Below is a small trained network, with its code and all its weights. Each question gives an input and a target symbol and asks what happens when units are switched off, that is, made to give their printed mean instead of their output.

import numpy as np


def w(rows, s, z=0):
    codes = np.array(rows[::2]) - 128.0
    scale = np.full(codes.shape[1], s)
    scale[-1] = z or s
    return codes * scale


def norm(h):
    return h / np.sqrt((h * h).mean(-1, keepdims=True) + 1e-5)


def f(y):
    return np.maximum(y, 0)


def softmax(a):
    e = np.exp(a - a.max(-1, keepdims=True))
    return e / e.sum(-1, keepdims=True)


def log_softmax(a):
    a = a - a.max(-1, keepdims=True)
    return a - np.log(np.exp(a).sum(-1, keepdims=True))


def net(x, mask):
    ids = ['αδεζηθλπστ'.index(c) for c in x.split()]
    T = len(ids)
    res = E[ids] + P[:T]
    r = norm(res)
    for j in range(3):
        rows = slice(2 * j, 2 * j + 2)
        q, k, v = (r @ M[0][rows].T for M in (Q, K, V))
        z = softmax(np.where(np.tri(T) > 0, q @ k.T / 2**0.5, -1e9)) @ v
        o = O[0][rows]
        res = res + np.where(mask[j], z, o[:, -1]) @ o[:, :-1]
    y = f(norm(res) @ A[0][:, :-1].T + A[0][:, -1])
    res = res + np.where(mask[3:15], y, B[0][:, -1]) @ B[0][:, :-1]
    return log_softmax(norm(res)[-1] @ U[:, :-1].T + U[:, -1])


Q, K, V, O, A, B = {}, {}, {}, {}, {}, {}
E = w([
[106,176,129,124,162,146,139,147,137,150,99,168],'α',
[124,140,137,51,86,103,151,105,89,169,143,102],'δ',
[89,192,157,26,136,116,120,56,233,89,151,149],'ε',
[31,58,130,65,122,95,172,177,80,71,130,252],'ζ',
[148,146,184,142,123,176,105,154,103,123,175,128],'η',
[109,110,77,103,120,111,36,94,170,120,133,91],'θ',
[140,183,138,84,56,134,169,112,156,126,120,73],'λ',
[87,202,178,143,144,94,140,97,70,94,100,132],'π',
[107,184,4,87,123,112,93,131,127,67,77,101],'σ',
[186,103,119,114,115,188,146,85,72,149,119,125],'τ',
],0.023)
P = w([
[113,140,147,152,93,174,89,63,101,161,155,185],'0',
[222,155,147,163,92,109,129,115,178,137,155,177],'1',
[130,147,108,189,106,161,166,104,125,150,231,118],'2',
[173,81,172,105,140,81,62,170,95,133,48,100],'3',
[112,111,109,95,181,246,115,87,144,140,103,117],'4',
[205,91,88,185,179,71,160,101,135,127,56,100],'5',
],0.012)
Q[0] = w([
[121,151,228,174,100,64,98,131,101,157,148,103],'head 0',
[155,129,119,141,156,9,119,122,144,130,14,137],'head 0',
[116,125,235,107,143,237,88,144,94,130,58,149],'head 1',
[193,95,167,102,155,3,82,159,125,98,8,119],'head 1',
[81,112,52,123,138,112,145,196,135,105,96,137],'head 2',
[97,127,170,154,112,154,154,205,116,101,109,145],'head 2',
],0.011)
K[0] = w([
[150,150,145,116,89,137,84,137,126,114,140,171],'head 0',
[181,116,143,117,144,84,126,154,138,122,98,124],'head 0',
[156,172,106,170,123,112,196,126,147,124,250,158],'head 1',
[192,124,142,125,118,95,120,131,138,119,98,165],'head 1',
[108,158,117,137,122,136,112,150,137,184,129,175],'head 2',
[135,130,132,152,106,131,118,124,122,134,147,178],'head 2',
],0.015)
V[0] = w([
[170,141,192,109,168,148,73,172,237,98,150,147],'head 0',
[214,127,164,241,144,186,72,147,104,144,141,92],'head 0',
[112,133,128,134,141,133,181,219,147,92,64,163],'head 1',
[105,176,212,198,67,81,175,102,73,59,158,162],'head 1',
[150,121,113,173,3,107,118,26,143,121,147,117],'head 2',
[145,123,146,199,129,127,146,187,209,254,96,126],'head 2',
],0.0063)
O[0] = w([
[147,110,90,170,116,254,176,68,149,213,84,131,210],'head 0',
[128,107,161,142,152,139,109,59,193,144,192,54,5],'head 0',
[156,160,88,138,49,189,80,136,160,121,151,130,3],'head 1',
[159,107,76,212,149,107,164,92,142,49,113,111,192],'head 1',
[112,141,84,115,116,89,77,77,98,151,73,113,248],'head 2',
[55,155,121,89,158,185,167,156,166,113,78,43,6],'head 2',
],0.0093,0.0039)
A[0] = w([
[114,79,1,90,148,68,56,121,94,163,135,125,101],'neuron 0',
[162,117,152,176,140,203,116,45,83,158,166,148,191],'neuron 1',
[159,39,135,129,197,185,220,207,176,147,121,43,122],'neuron 2',
[111,56,146,69,26,73,100,79,119,152,122,113,254],'neuron 3',
[147,167,177,136,156,125,101,63,159,119,162,169,125],'neuron 4',
[179,166,153,213,119,155,164,93,35,192,94,168,244],'neuron 5',
[121,152,166,44,79,130,148,168,143,35,129,97,122],'neuron 6',
[115,130,71,129,56,138,54,77,195,199,118,44,58],'neuron 7',
[120,126,103,235,204,81,93,107,123,78,111,124,110],'neuron 8',
[139,175,91,115,157,151,139,107,74,178,21,177,158],'neuron 9',
[159,205,97,152,132,129,87,88,153,120,116,131,106],'neuron 10',
[156,90,160,127,152,87,146,72,144,109,124,95,107],'neuron 11',
],0.0091,0.0022)
B[0] = w([
[90,87,99,158,42,198,97,178,181,106,70,127,204],'neuron 0',
[166,125,96,135,178,69,145,146,55,177,43,182,205],'neuron 1',
[117,129,96,195,99,219,241,245,206,84,140,162,150],'neuron 2',
[115,136,142,110,168,216,166,144,224,91,216,154,222],'neuron 3',
[145,86,107,202,96,132,107,188,67,155,98,53,210],'neuron 4',
[123,157,157,208,238,76,30,31,80,156,10,134,216],'neuron 5',
[130,128,70,209,109,38,78,179,120,157,164,178,153],'neuron 6',
[91,55,144,94,138,160,101,136,123,124,105,189,187],'neuron 7',
[182,147,117,34,137,96,53,35,155,254,142,162,169],'neuron 8',
[149,155,128,160,126,67,118,105,39,145,151,78,249],'neuron 9',
[94,80,171,118,123,171,107,182,108,121,123,87,200],'neuron 10',
[114,139,188,133,110,191,251,188,116,77,145,126,169],'neuron 11',
],0.0088,0.011)
U = w([
[81,133,187,149,87,147,146,106,92,37,101,59,85],'α',
[113,146,179,38,150,102,162,127,145,224,147,115,139],'δ',
[195,121,88,130,124,118,157,60,171,64,131,119,158],'ε',
[82,94,164,135,124,23,186,162,113,93,126,186,152],'ζ',
[169,178,126,121,150,91,77,170,166,195,214,173,125],'η',
[121,74,124,121,97,183,109,97,189,188,112,167,138],'θ',
[173,112,144,169,176,225,244,130,136,123,104,111,110],'λ',
[148,126,120,134,185,76,94,93,73,188,85,109,117],'π',
[170,172,19,144,70,109,82,155,120,99,108,106,46],'σ',
[129,94,209,138,152,108,160,142,155,122,199,90,253],'τ',
],0.011,0.0044)

Each question gives the input, a string of symbols that net reads in full, and the target symbol t.
The units are the heads (2 rows each of Q, K, V and O) and the neurons (one row each of A and B). Each row of codes is followed by its name. A weight is (code - 128) times the scale printed after its matrix; where a second scale follows, it is the last column's (O, A, B and U).
mask holds one flag per unit, heads first, then neurons. A switched-off unit (its flag False) gives its mean, the last column of its rows in O or B, instead of its output. The means were averaged over made-up inputs and are rounded, as every weight is.
A unit's drop is (log p(t) with every unit on - log p(t) with that unit switched off) / (log p(t) with every unit on - log p(t) with every unit switched off).
The circuit of an input: a set's keep is (log p(t) with only the set's units on - log p(t) with every unit switched off) / (log p(t) with every unit on - log p(t) with every unit switched off). Starting from the 12 units with the biggest drops (on a tie, the unit counted first), units are removed one at a time, each time the one whose removal leaves the highest keep (on an exact tie, the one counted first), for as long as the keep stays at least 0.8.
units of the circuit, in order: the units of the circuit, biggest drop first
unit that matters most: the unit with the biggest drop
k most important neurons: the k neurons with the biggest drops, biggest first
heads that matter: for each layer, one digit per head in row order, 1 if its drop is at least 0.15 and else 0, layers parted by /
input σ η η ζ ε, target λ: heads that matter -> 011
input τ θ δ ε, target δ: units of the circuit, in order -> head 1; neuron 5
input θ α η δ λ ε, target ζ: units of the circuit, in order -> head 0; neuron 5
input η η δ, target λ: heads that matter -> 110
input τ π η α η η, target λ: units of the circuit, in order -> neuron 2; head 2
input ζ λ α ζ α λ, target σ: unit that matters most -> head 1
input δ λ π ε ε, target ε: heads that matter -> 010
input α α δ ε δ, target ζ: heads that matter -> 110
input σ ε ε, target η: units of the circuit, in order -> head 1; neuron 6
input ζ θ ε τ ε, target π: 2 most important neurons -> neuron 0; neuron 3
input λ ζ λ, target α: units of the circuit, in order -> neuron 1; head 0
input α θ η λ, target δ: heads that matter -> 010
input σ λ λ, target η: units of the circuit, in order -> head 0; neuron 6; head 1
input δ α θ, target θ: unit that matters most -> neuron 0
input λ ε ε, target α: heads that matter -> 111
input ε σ π α δ ε, target θ: units of the circuit, in order -> head 1; neuron 7
input α θ θ τ ε τ, target λ: heads that matter -> 110
input η π σ ζ λ, target η: heads that matter -> 100
input ζ σ δ, target σ: units of the circuit, in order -> head 0; head 1; neuron 0
input λ σ ε ε η, target π: units of the circuit, in order -> neuron 5
input ζ δ ε, target σ: heads that matter -> 100
input ζ ε ε α θ δ, target θ: heads that matter -> 010
input ε η α ε, target λ: heads that matter -> 100
input σ θ θ λ α ε, target α: heads that matter -> 000
input ε α α π ε λ, target ε: heads that matter -> 110
input η η ε δ, target λ: heads that matter -> 000
input θ ζ α δ ζ α, target λ: units of the circuit, in order -> head 2
input α τ λ, target θ: 2 most important neurons -> neuron 7; neuron 9
input τ θ τ ζ λ, target τ: heads that matter -> 100
